Here is a tiny trained network, its code and every weight. The questions are about switching its units off for an input and a class, where a switched-off unit gives its printed mean instead of its output.

import numpy as np


def w(rows, s, z=0):
    codes = np.array(rows[::2]) - 128.0
    scale = np.full(codes.shape[1], s)
    scale[-1] = z or s
    return codes * scale


def f(y):
    return np.maximum(y, 0)


def log_softmax(a):
    a = a - a.max(-1, keepdims=True)
    return a - np.log(np.exp(a).sum(-1, keepdims=True))


def net(x, mask):
    res = np.array(x, float).reshape(1, 8) / 4 @ E
    y = f(res @ A[0][:, :-1].T + A[0][:, -1])
    res = res + np.where(mask, y, B[0][:, -1]) @ B[0][:, :-1]
    return log_softmax(res[-1] @ U[:, :-1].T + U[:, -1])


A, B = {}, {}
E = w([
[110,69,176,112,201,139,34,166,195],'x0',
[171,66,138,183,52,57,114,168,153],'x1',
[200,66,146,78,115,130,140,51,73],'x2',
[174,88,86,208,150,141,183,124,159],'x3',
[176,122,116,204,137,150,28,129,16],'x4',
[87,92,75,90,186,170,134,128,84],'x5',
[179,98,141,79,118,135,179,188,97],'x6',
[73,59,9,160,143,100,124,94,143],'x7',
],0.011)
A[0] = w([
[121,189,125,181,105,86,230,155,150,100],'N0',
[138,155,154,94,175,193,107,139,183,62],'N1',
[147,81,145,47,156,136,187,202,139,130],'N2',
[94,63,22,194,214,111,85,122,148,31],'N3',
[178,104,132,149,114,65,146,107,84,69],'N4',
[93,64,92,124,183,146,104,113,151,55],'N5',
[80,167,54,154,152,127,151,125,174,84],'N6',
[66,113,160,135,116,87,102,194,177,105],'N7',
[116,155,115,140,179,164,55,179,37,46],'N8',
[119,152,128,132,131,97,134,131,135,1],'N9',
[103,203,115,136,119,146,181,142,196,56],'N10',
[213,113,117,119,78,120,144,178,146,62],'N11',
[255,99,150,187,95,100,167,75,118,74],'N12',
[88,75,73,150,156,129,84,141,164,58],'N13',
[180,122,168,171,122,139,144,99,125,16],'N14',
[108,141,156,139,163,82,136,129,139,5],'N15',
[108,90,165,78,134,101,169,98,94,68],'N16',
[163,101,163,186,138,85,25,166,235,66],'N17',
[198,72,128,161,52,159,157,159,104,93],'N18',
[111,133,201,69,196,204,106,66,121,147],'N19',
[125,153,153,175,74,77,26,199,238,130],'N20',
[104,182,133,95,127,93,96,85,52,73],'N21',
[56,111,152,70,108,127,108,7,102,106],'N22',
[86,103,168,143,146,104,82,155,188,35],'N23',
[66,46,31,155,167,133,104,57,150,72],'N24',
[55,239,89,127,63,42,232,149,177,106],'N25',
[92,164,181,35,175,198,195,118,189,130],'N26',
[119,142,173,56,171,210,145,106,164,17],'N27',
[111,149,89,96,86,146,68,146,42,74],'N28',
[132,57,119,20,117,97,200,215,112,48],'N29',
[130,205,148,207,178,180,23,234,27,77],'N30',
[143,183,123,59,172,116,70,201,139,119],'N31',
[123,44,30,173,147,130,115,118,118,97],'N32',
[216,129,130,169,119,101,119,63,80,137],'N33',
[123,124,147,105,123,81,72,124,152,39],'N34',
],0.0093,0.0053)
B[0] = w([
[138,158,132,98,104,213,177,182,125,199],'N0',
[172,115,147,115,175,118,115,163,159,184],'N1',
[205,31,82,78,144,121,104,137,83,211],'N2',
[76,78,93,209,151,102,163,105,147,223],'N3',
[158,128,116,156,67,123,114,153,123,169],'N4',
[105,129,125,156,172,108,160,105,157,183],'N5',
[106,139,110,146,142,154,174,156,145,185],'N6',
[83,91,178,97,160,111,148,174,111,198],'N7',
[82,187,113,189,162,190,110,70,87,206],'N8',
[110,132,158,122,124,128,151,117,121,131],'N9',
[112,155,126,99,157,163,146,169,153,183],'N10',
[145,99,145,165,85,133,132,146,109,174],'N11',
[254,124,173,182,78,111,134,137,162,211],'N12',
[89,115,119,160,146,87,124,129,163,185],'N13',
[163,169,163,135,130,108,135,150,132,154],'N14',
[123,143,140,109,141,130,115,144,110,135],'N15',
[131,107,100,101,122,87,96,130,104,167],'N16',
[96,107,208,151,123,104,84,168,143,228],'N17',
[209,103,158,153,113,137,113,132,105,188],'N18',
[175,181,119,118,204,63,97,88,117,237],'N19',
[57,94,221,133,129,113,79,206,140,246],'N20',
[112,185,104,79,101,113,88,89,105,183],'N21',
[96,185,84,112,78,35,114,96,171,201],'N22',
[105,107,148,114,149,94,130,173,162,181],'N23',
[76,111,56,206,115,92,197,101,162,228],'N24',
[95,163,125,68,98,243,211,145,155,240],'N25',
[195,150,74,77,189,113,158,149,164,251],'N26',
[192,142,82,110,195,91,119,116,162,199],'N27',
[87,140,114,107,110,138,99,77,69,182],'N28',
[129,38,98,75,116,133,101,127,71,203],'N29',
[101,148,175,182,165,179,86,111,48,253],'N30',
[102,95,137,114,188,127,116,121,105,200],'N31',
[109,79,119,194,119,136,152,100,115,211],'N32',
[143,197,174,173,76,113,98,97,161,205],'N33',
[72,105,132,98,108,92,81,109,149,157],'N34',
],0.0082,0.014)
U = w([
[111,198,167,168,162,193,47,80,50,131],'0',
[77,90,234,125,169,86,53,213,170,87],'1',
[198,155,121,57,244,75,116,123,161,47],'2',
[128,177,132,59,124,241,201,180,172,114],'3',
[251,135,194,201,51,113,115,128,126,212],'4',
[102,197,106,47,37,50,95,42,136,177],'5',
[84,86,86,224,153,99,167,112,167,67],'6',
[182,3,117,55,83,121,132,150,75,255],'7',
],0.0078,0.0009)

Each question gives the input, the list of numbers given to net, and the class t.
The units are the neurons (one row each of A and B). Each row of codes is followed by its name. A weight is (code - 128) times the scale printed after its matrix; where a second scale follows, it is the last column's (A, B and U).
mask holds one flag per neuron, in row order. A switched-off neuron (its flag False) gives its mean, the last column of its row in B, instead of its output. The means were averaged over made-up inputs and are rounded, as every weight is.
A unit's drop is (log p(t) with every unit on - log p(t) with that unit switched off) / (log p(t) with every unit on - log p(t) with every unit switched off).
The circuit of an input: a set's keep is (log p(t) with only the set's units on - log p(t) with every unit switched off) / (log p(t) with every unit on - log p(t) with every unit switched off). Starting from the 12 units with the biggest drops (on a tie, the unit counted first), units are removed one at a time, each time the one whose removal leaves the highest keep (on an exact tie, the one counted first), for as long as the keep stays at least 0.8.
units of the circuit, in order: the units of the circuit, biggest drop first
top k neurons: the k neurons with the biggest drops, biggest first
drop when u is switched off: that unit's drop, to one decimal
input [-6,-6,3,-7,5,-8,2,2], class 5: units of the circuit, in order => [N22; N21]
input [-2,5,-1,4,-8,-5,-7,-1], class 3: units of the circuit, in order => [N25]
input [4,-7,-5,4,-5,-3,-4,1], class 3: top 2 neurons => [N25; N6]
input [-4,4,-4,3,-1,7,3,-3], class 7: units of the circuit, in order => [N29; N8]
input [-5,-1,8,-7,-8,1,-5,-7], class 2: top 3 neurons => [N26; N27; N19]
input [-1,6,-8,-6,7,7,7,6], class 0: top 3 neurons => [N30; N8; N28]
input [-3,5,-2,-2,-8,5,4,-2], class 3: top 3 neurons => [N25; N0; N10]
input [3,3,-1,2,4,-2,4,-8], class 4: top 3 neurons => [N12; N18; N11]
input [-3,6,6,-5,-8,-7,-5,7], class 3: top 3 neurons => [N25; N0; N19]
input [-8,7,-5,8,-3,-4,-3,7], class 3: top 2 neurons => [N25; N0]
input [4,-3,1,7,7,1,6,-2], class 0: top 2 neurons => [N30; N8]
input [6,-5,-4,0,0,7,-4,-1], class 2: top 2 neurons => [N19; N26]
input [3,-3,0,8,-3,1,8,-7], class 2: top 2 neurons => [N26; N27]
input [2,-4,7,1,3,3,0,-7], class 2: units of the circuit, in order => [N19]
input [-1,-6,2,-2,2,-5,7,-1], class 2: drop when N30 is switched off => 0.1
input [-2,6,-1,3,-1,-5,4,5], class 4: drop when N5 is switched off => 0.0
input [8,-5,-8,-6,-5,7,-8,-8], class 2: drop when N26 is switched off => 0.3
input [-3,-5,2,-6,3,-4,-8,1], class 5: drop when N22 is switched off => 0.5
